Below is a small trained network, with its code and all its weights. Each question gives an input and a class and asks what happens when units are switched off, that is, made to give their printed mean instead of their output.

import numpy as np


def w(rows, s, z=0):
    codes = np.array(rows[::2]) - 128.0
    scale = np.full(codes.shape[1], s)
    scale[-1] = z or s
    return codes * scale


def norm(h):
    return h / np.sqrt((h * h).mean(-1, keepdims=True) + 1e-5)


def f(y):
    return y / 2 * (1 + np.tanh(0.7978845608 * (y + 0.044715 * y**3)))


def log_softmax(a):
    a = a - a.max(-1, keepdims=True)
    return a - np.log(np.exp(a).sum(-1, keepdims=True))


def net(x, mask):
    res = np.array(x, float).reshape(1, 8) / 4 @ E
    u = 0
    for l in range(3):
        y = f(norm(res) @ A[l][:, :-1].T + A[l][:, -1])
        res = res + np.where(mask[u : u + 9], y, B[l][:, -1]) @ B[l][:, :-1]
        u += 9
    return log_softmax(norm(res)[-1] @ U[:, :-1].T + U[:, -1])


A, B = {}, {}
E = w([
[37,201,242,185,208],'x0',
[129,128,129,128,128],'x1',
[128,127,129,129,127],'x2',
[129,127,129,129,126],'x3',
[203,39,211,106,193],'x4',
[128,128,128,130,126],'x5',
[253,199,117,201,144],'x6',
[128,128,128,129,127],'x7',
],0.0034)
A[0] = w([
[189,73,140,112,255,76],'L0N0',
[123,127,80,195,104,188],'L0N1',
[179,58,166,100,201,3],'L0N2',
[63,228,49,143,69,110],'L0N3',
[221,204,196,202,97,193],'L0N4',
[127,81,165,69,158,178],'L0N5',
[210,139,81,70,137,83],'L0N6',
[192,39,162,137,205,117],'L0N7',
[146,121,147,172,97,96],'L0N8',
],0.005,0.0023)
B[0] = w([
[115,154,228,80,54,173],'L0N0',
[150,166,143,56,105,181],'L0N1',
[76,131,164,146,3,143],'L0N2',
[146,173,209,165,56,249],'L0N3',
[154,157,68,74,216,251],'L0N4',
[155,179,120,126,118,182],'L0N5',
[158,110,93,90,162,153],'L0N6',
[145,195,171,136,46,193],'L0N7',
[102,135,125,108,127,118],'L0N8',
],0.0048,0.0026)
A[1] = w([
[72,144,183,134,254,95],'L1N0',
[95,218,55,147,86,139],'L1N1',
[183,69,56,89,80,202],'L1N2',
[47,38,144,153,72,152],'L1N3',
[38,49,131,125,153,1],'L1N4',
[83,115,131,151,150,82],'L1N5',
[84,152,96,135,119,146],'L1N6',
[52,69,127,98,121,83],'L1N7',
[101,168,177,196,160,207],'L1N8',
],0.0069,0.0014)
B[1] = w([
[122,51,36,169,80,250],'L1N0',
[171,75,250,69,111,244],'L1N1',
[3,82,150,209,179,255],'L1N2',
[172,247,155,115,171,217],'L1N3',
[139,164,108,71,172,162],'L1N4',
[195,110,74,141,130,127],'L1N5',
[196,86,159,143,153,157],'L1N6',
[236,228,78,152,221,173],'L1N7',
[90,37,76,95,72,242],'L1N8',
],0.005,0.003)
A[2] = w([
[72,131,153,224,165,2],'L2N0',
[93,93,115,223,110,78],'L2N1',
[208,162,118,99,189,100],'L2N2',
[76,126,127,209,133,102],'L2N3',
[70,109,156,89,124,236],'L2N4',
[74,166,114,219,133,129],'L2N5',
[178,214,116,104,215,66],'L2N6',
[160,127,255,86,12,108],'L2N7',
[99,37,63,158,116,30],'L2N8',
],0.0063,0.0017)
B[2] = w([
[119,24,134,135,137,129],'L2N0',
[114,74,74,43,157,151],'L2N1',
[1,168,105,76,154,160],'L2N2',
[171,54,97,92,132,141],'L2N3',
[244,168,79,156,122,166],'L2N4',
[174,71,113,144,112,140],'L2N5',
[121,191,48,66,235,176],'L2N6',
[146,149,219,185,46,254],'L2N7',
[55,45,82,184,140,165],'L2N8',
],0.0053,0.0057)
U = w([
[156,160,238,172,4,221],'0',
[102,16,60,158,122,142],'1',
[116,240,82,66,215,6],'2',
],0.014,0.0017)

Each question gives the input, the list of numbers given to net, and the class t.
The units are the neurons (one row each of A and B). Each row of codes is followed by its name. A weight is (code - 128) times the scale printed after its matrix; where a second scale follows, it is the last column's (A, B and U).
mask holds one flag per neuron, layer by layer. A switched-off neuron (its flag False) gives its mean, the last column of its row in B, instead of its output. The means were averaged over made-up inputs and are rounded, as every weight is.
A unit's drop is (log p(t) with every unit on - log p(t) with that unit switched off) / (log p(t) with every unit on - log p(t) with every unit switched off).
The circuit of an input: a set's keep is (log p(t) with only the set's units on - log p(t) with every unit switched off) / (log p(t) with every unit on - log p(t) with every unit switched off). Starting from the 12 units with the biggest drops (on a tie, the unit counted first), units are removed one at a time, each time the one whose removal leaves the highest keep (on an exact tie, the one counted first), for as long as the keep stays at least 0.8.
circuit, biggest first: the units of the circuit, biggest drop first
top k neurons: the k neurons with the biggest drops, biggest first
k most important neurons of layer l: the k neurons of layer l with the biggest drops, biggest first
drop when u is switched off: that unit's drop, to one decimal
input [4,-6,8,3,-2,-3,-4,6], class 1: circuit, biggest first	[L1N0, L0N0]
input [7,5,-8,3,5,-4,-6,1], class 1: circuit, biggest first	[L1N0]
input [-6,-7,6,8,5,1,5,-4], class 1: circuit, biggest first	[L0N3, L1N2]
input [5,-8,2,8,-6,2,7,4], class 2: 2 most important neurons of layer 0	[L0N4, L0N2]
input [7,-5,5,1,2,0,8,5], class 2: top 3 neurons	[L0N4, L1N2, L2N6]
input [-6,1,-4,0,2,1,5,1], class 1: top 2 neurons	[L1N2, L1N3]
input [4,0,7,3,5,0,7,1], class 2: top 3 neurons	[L0N4, L1N1, L0N3]
input [-8,2,7,5,8,-4,-8,-1], class 0: top 2 neurons	[L0N4, L1N0]
input [-6,-3,-5,4,4,5,4,-2], class 1: top 2 neurons	[L1N2, L0N3]
input [-6,5,-1,3,-8,-2,-2,-4], class 0: top 2 neurons	[L1N1, L0N3]
input [4,8,4,5,-3,4,6,-3], class 2: top 2 neurons	[L0N4, L1N2]
input [-8,5,0,-7,8,8,-4,-3], class 0: 2 most important neurons of layer 0	[L0N7, L0N0]
input [8,2,0,2,6,-7,3,-6], class 1: 2 most important neurons of layer 1	[L1N0, L1N1]
input [7,-4,-2,-5,2,-6,-4,0], class 1: circuit, biggest first	[L1N0]
input [-3,-2,-3,6,-6,2,-5,-3], class 0: top 2 neurons	[L0N3, L1N1]
input [6,-2,-1,-2,4,-7,0,8], class 1: drop when L1N0 is switched off	0.7
input [6,-5,-6,-4,-1,-3,-4,6], class 1: drop when L1N0 is switched off	1.0
input [5,2,2,-5,-1,-7,8,-1], class 2: drop when L1N2 is switched off	0.1
